A =
3,4,-3,-4,2,0,-6,-2
-7,-2,1,-9,7,4,22,-7
-1,1,-1,3,0,0,-5,2
0,-4,-3,-5,3,5,14,-1
-6,1,0,-2,-3,-2,-4,-1
-30,11,14,-20,14,-5,25,-34
-13,32,-8,26,17,-25,19,24
19,6,-19,8,-13,-12,-4,-22
-6,-1,-3,-2,-1,1,1,-3
7,-4,-3,-3,7,3,7,1
0,2,2,2,0,1,-2,-3
29,-21,-15,14,6,13,-20,25
6,-39,15,-35,-48,12,-41,-20
A[-13][0] => 3
A[0] => [3, 4, -3, -4, 2, 0, -6, -2]
A[8][-2] => 1
A[:, -2] => [-6, 22, -5, 14, -4, 25, 19, -4, 1, 7, -2, -20, -41]
A[-6][-1] => -22
A[:, 4] => [2, 7, 0, 3, -3, 14, 17, -13, -1, 7, 0, 6, -48]
A[-4][7] => 1
A[-6][5] => -12
A[-10][7] => -1
A[9][-3] => 3
A[0][-7] => 4
A[-6][-2] => -4
A[2][5] => 0
A[8][3] => -2
A[3][-6] => -3
A[3][1] => -4
A[6][6] => 19
A[1][7] => -7
A[:, 1] => [4, -2, 1, -4, 1, 11, 32, 6, -1, -4, 2, -21, -39]
A[:, -3] => [0, 4, 0, 5, -2, -5, -25, -12, 1, 3, 1, 13, 12]
A[-7][3] => 26
A[-13][3] => -4
A[-4] => [7, -4, -3, -3, 7, 3, 7, 1]
A[12][5] => 12
A[-7][-1] => 24
A[8][-6] => -3
A[1][-7] => -2
A[-2][6] => -20
A[6][-4] => 17
A[:, -5] => [-4, -9, 3, -5, -2, -20, 26, 8, -2, -3, 2, 14, -35]
A[4][2] => 0
A[-12][-5] => -9

grid =
array([[ 0.80,  0.01,  0.52,  0.16, -1.51,  0.17],
       [-1.05, -0.79, -0.40,  0.37, -2.09, -0.54],
       [ 0.56,  0.02,  0.16,  0.58, -0.58, -0.11],
       [-0.33, -0.05, -0.08,  0.18, -2.25, -0.17],
       [ 0.29,  0.75,  1.27, -0.75, -0.99,  1.72],
       [ 1.22, -0.20,  0.83, -0.83, -1.20,  1.02],
       [ 0.54,  0.22,  0.88,  1.19, -1.57, -0.28],
       [-0.42,  0.48, -0.12, -0.15, -1.32,  0.42],
       [-0.80,  0.50,  0.17,  0.48, -1.59,  0.14],
       [ 0.89,  0.28,  1.45, -0.88, -1.24,  1.62],
       [-1.46, -0.41, -0.57,  0.34, -2.08, -0.44],
       [ 0.33,  1.22,  0.20,  0.45,  0.31,  0.57],
       [-1.13, -0.15,  0.26,  0.63, -2.70, -0.27],
       [ 0.53,  0.20,  0.46,  0.21,  0.05,  0.54],
       [ 1.15,  0.52,  1.05, -0.29, -0.18,  1.19],
       [-0.34, -0.57,  0.16,  0.25, -2.71, -0.32]])
grid[-16,-6]	0.80
grid[-6]	[-1.46, -0.41, -0.57, 0.34, -2.08, -0.44]
grid[-3,3]	0.21
grid[15,0]	-0.34
grid[5,-4]	0.83
grid[13]	[0.53, 0.20, 0.46, 0.21, 0.05, 0.54]
grid[8,2]	0.17
grid[:, 0]	[0.80, -1.05, 0.56, -0.33, 0.29, 1.22, 0.54, -0.42, -0.80, 0.89, -1.46, 0.33, -1.13, 0.53, 1.15, -0.34]
grid[-16,3]	0.16
grid[-14,-3]	0.58
grid[-14,-5]	0.02
grid[2,-2]	-0.58
grid[:, 3]	[0.16, 0.37, 0.58, 0.18, -0.75, -0.83, 1.19, -0.15, 0.48, -0.88, 0.34, 0.45, 0.63, 0.21, -0.29, 0.25]
grid[12,3]	0.63
grid[:, 5]	[0.17, -0.54, -0.11, -0.17, 1.72, 1.02, -0.28, 0.42, 0.14, 1.62, -0.44, 0.57, -0.27, 0.54, 1.19, -0.32]
grid[15,5]	-0.32
grid[11,-6]	0.33
grid[-2,-3]	-0.29
grid[-10,1]	0.22
grid[-3,0]	0.53
grid[-16]	[0.80, 0.01, 0.52, 0.16, -1.51, 0.17]
grid[9,-3]	-0.88
grid[-4,-1]	-0.27
grid[:, 1]	[0.01, -0.79, 0.02, -0.05, 0.75, -0.20, 0.22, 0.48, 0.50, 0.28, -0.41, 1.22, -0.15, 0.20, 0.52, -0.57]
grid[-5,-2]	0.31
grid[-3,2]	0.46
grid[10,-4]	-0.57
grid[-9,1]	0.48
grid[-4,0]	-1.13
grid[-15,2]	-0.40
grid[5,3]	-0.83
grid[12,-2]	-2.70
grid[-14]	[0.56, 0.02, 0.16, 0.58, -0.58, -0.11]
grid[9,1]	0.28
